Below are the code and all the weights of a small trained network. Each question names an input and a class and asks about switching units off, where a switched-off unit gives its printed mean instead of its output.

import numpy as np


def w(rows, s, z=0):
    codes = np.array(rows[::2]) - 128.0
    scale = np.full(codes.shape[1], s)
    scale[-1] = z or s
    return codes * scale


def norm(h):
    return h / np.sqrt((h * h).mean(-1, keepdims=True) + 1e-5)


def f(y):
    return y / 2 * (1 + np.tanh(0.7978845608 * (y + 0.044715 * y**3)))


def log_softmax(a):
    a = a - a.max(-1, keepdims=True)
    return a - np.log(np.exp(a).sum(-1, keepdims=True))


def net(x, mask):
    res = np.array(x, float).reshape(1, 6) / 4 @ E
    u = 0
    for l in range(2):
        y = f(norm(res) @ A[l][:, :-1].T + A[l][:, -1])
        res = res + np.where(mask[u : u + 12], y, B[l][:, -1]) @ B[l][:, :-1]
        u += 12
    return log_softmax(norm(res)[-1] @ U[:, :-1].T + U[:, -1])


A, B = {}, {}
E = w([
[126,70,34,114,228,162],'x0',
[81,164,133,32,146,75],'x1',
[128,129,126,128,127,129],'x2',
[2,187,105,194,133,164],'x3',
[129,148,46,160,108,18],'x4',
[87,68,137,109,72,117],'x5',
],0.0033)
A[0] = w([
[75,6,141,102,69,106,67],'L0N1',
[90,109,188,68,150,174,154],'L0N2',
[126,99,157,89,160,120,78],'L0N3',
[107,87,150,103,93,102,107],'L0N4',
[152,69,141,190,106,135,2],'L0N5',
[119,94,148,164,119,114,29],'L0N6',
[37,2,131,124,63,119,146],'L0N7',
[201,54,170,78,119,81,135],'L0N8',
[111,126,101,139,134,61,126],'L0N9',
[170,74,141,98,158,83,145],'L0N10',
[129,104,135,109,144,132,65],'L0N11',
[155,167,136,146,210,125,150],'L0N12',
],0.0062,0.0044)
B[0] = w([
[217,158,179,135,226,66,169],'L0N1',
[89,105,165,99,131,170,207],'L0N2',
[152,82,118,116,60,138,119],'L0N3',
[130,114,116,141,155,118,145],'L0N4',
[119,65,133,154,91,113,101],'L0N5',
[143,47,102,153,61,110,86],'L0N6',
[174,254,126,163,207,154,246],'L0N7',
[119,220,79,139,128,213,252],'L0N8',
[105,107,148,106,106,186,163],'L0N9',
[80,134,87,132,109,141,200],'L0N10',
[148,74,152,144,94,109,99],'L0N11',
[145,180,208,148,161,112,164],'L0N12',
],0.0052,0.0029)
A[1] = w([
[74,166,134,55,152,119,196],'L1N1',
[209,103,142,71,101,128,69],'L1N2',
[127,62,88,96,175,106,100],'L1N3',
[216,122,67,77,55,130,78],'L1N4',
[72,137,133,158,101,124,29],'L1N5',
[203,96,97,73,126,118,38],'L1N6',
[143,144,66,133,89,53,76],'L1N7',
[134,112,54,100,185,176,174],'L1N8',
[152,171,182,100,1,102,229],'L1N9',
[107,134,66,181,156,43,164],'L1N10',
[152,98,123,230,110,179,251],'L1N11',
[178,188,170,127,146,95,67],'L1N12',
],0.0087,0.0021)
B[1] = w([
[207,100,58,125,78,103,255],'L1N1',
[1,178,72,133,169,137,142],'L1N2',
[111,44,166,181,138,113,135],'L1N3',
[51,174,126,97,105,141,169],'L1N4',
[76,140,73,123,188,185,133],'L1N5',
[98,150,73,143,196,134,137],'L1N6',
[174,95,193,92,145,236,159],'L1N7',
[99,131,186,196,75,95,255],'L1N8',
[100,41,121,179,157,117,220],'L1N9',
[132,130,181,93,124,177,217],'L1N10',
[161,121,81,50,93,69,224],'L1N11',
[157,163,144,200,136,114,184],'L1N12',
],0.0078,0.0044)
U = w([
[2,218,34,137,123,179,137],'0',
[81,19,170,244,122,78,127],'1',
[164,135,122,140,79,147,254],'2',
[169,99,201,50,121,248,105],'3',
[196,94,37,57,70,56,114],'4',
[188,189,159,170,201,95,130],'5',
[124,110,131,76,170,69,38],'6',
[75,106,158,43,232,52,22],'7',
],0.011,0.0091)

Each question gives the input, the list of numbers given to net, and the class t.
The units are the neurons (one row each of A and B). Each row of codes is followed by its name. A weight is (code - 128) times the scale printed after its matrix; where a second scale follows, it is the last column's (A, B and U).
mask holds one flag per neuron, layer by layer. A switched-off neuron (its flag False) gives its mean, the last column of its row in B, instead of its output. The means were averaged over made-up inputs and are rounded, as every weight is.
A unit's drop is (log p(t) with every unit on - log p(t) with that unit switched off) / (log p(t) with every unit on - log p(t) with every unit switched off).
The circuit of an input: a set's keep is (log p(t) with only the set's units on - log p(t) with every unit switched off) / (log p(t) with every unit on - log p(t) with every unit switched off). Starting from the 12 units with the biggest drops (on a tie, the unit counted first), units are removed one at a time, each time the one whose removal leaves the highest keep (on an exact tie, the one counted first), for as long as the keep stays at least 0.8.
units of the circuit, in order: the units of the circuit, biggest drop first
k most important neurons: the k neurons with the biggest drops, biggest first
top k neurons in layer l: the k neurons of layer l with the biggest drops, biggest first
input [0,-4,3,-6,8,-5], class 3: 3 most important neurons : [L1N7; L0N7; L1N10]
input [-8,8,5,-5,1,-1], class 1: 4 most important neurons : [L1N9; L1N11; L0N7; L1N12]
input [-4,3,5,1,-4,7], class 5: 2 most important neurons : [L0N7; L0N1]
input [0,8,-4,-1,-6,7], class 4: top 2 neurons in layer 1 : [L1N1; L1N10]
input [-6,8,3,6,-2,-2], class 4: top 3 neurons in layer 0 : [L0N8; L0N7; L0N10]
input [6,5,-2,-1,5,2], class 1: 4 most important neurons : [L1N3; L1N8; L1N11; L0N9]
input [-5,-7,3,-5,1,4], class 4: units of the circuit, in order : [L1N11]
input [-6,2,1,-2,7,3], class 3: 2 most important neurons : [L1N7; L1N8]
input [-5,-4,1,-1,-5,6], class 5: units of the circuit, in order : [L0N7; L0N1; L1N12]
input [4,1,5,4,7,6], class 3: units of the circuit, in order : [L1N10; L1N7]
input [-7,-8,-6,-6,-4,-5], class 4: 3 most important neurons : [L1N11; L1N8; L0N7]
input [-2,-5,0,-5,-1,8], class 5: units of the circuit, in order : [L0N7; L0N1]
input [-2,6,5,-2,8,-3], class 3: units of the circuit, in order : [L1N7; L1N10]
input [4,4,-2,-2,4,2], class 1: 4 most important neurons : [L1N8; L1N3; L1N11; L0N9]
input [3,-5,1,5,4,7], class 5: top neuron in layer 1 : [L1N1]
input [-6,-1,3,4,4,-2], class 1: 2 most important neurons : [L1N9; L0N8]
input [-5,-1,5,-1,8,-4], class 3: units of the circuit, in order : [L1N7; L0N7]
input [-8,2,5,5,6,-2], class 1: units of the circuit, in order : [L1N9; L0N8]
input [7,1,0,-2,8,-1], class 3: units of the circuit, in order : [L1N7; L1N10]
input [6,6,5,4,-4,-7], class 5: 2 most important neurons : [L0N12; L1N11]
input [8,3,7,6,8,7], class 1: top 2 neurons in layer 0 : [L0N8; L0N9]
input [4,5,-1,-4,2,6], class 5: units of the circuit, in order : [L0N7; L1N11]
input [6,8,-6,-2,-7,2], class 4: 4 most important neurons : [L1N1; L1N10; L1N7; L1N9]
input [-7,-4,-2,-1,6,4], class 1: top 2 neurons in layer 0 : [L0N9; L0N10]
input [-4,-8,-5,3,8,-6], class 3: units of the circuit, in order : [L1N7; L1N10; L0N7; L0N8]
input [-8,-4,2,-1,3,6], class 1: units of the circuit, in order : [L1N9]
input [1,7,2,2,2,-3], class 4: units of the circuit, in order : [L1N1]
input [-4,-6,-2,1,8,5], class 3: units of the circuit, in order : [L1N7; L1N10]
input [-3,2,0,1,-5,8], class 5: units of the circuit, in order : [L0N7; L0N1]
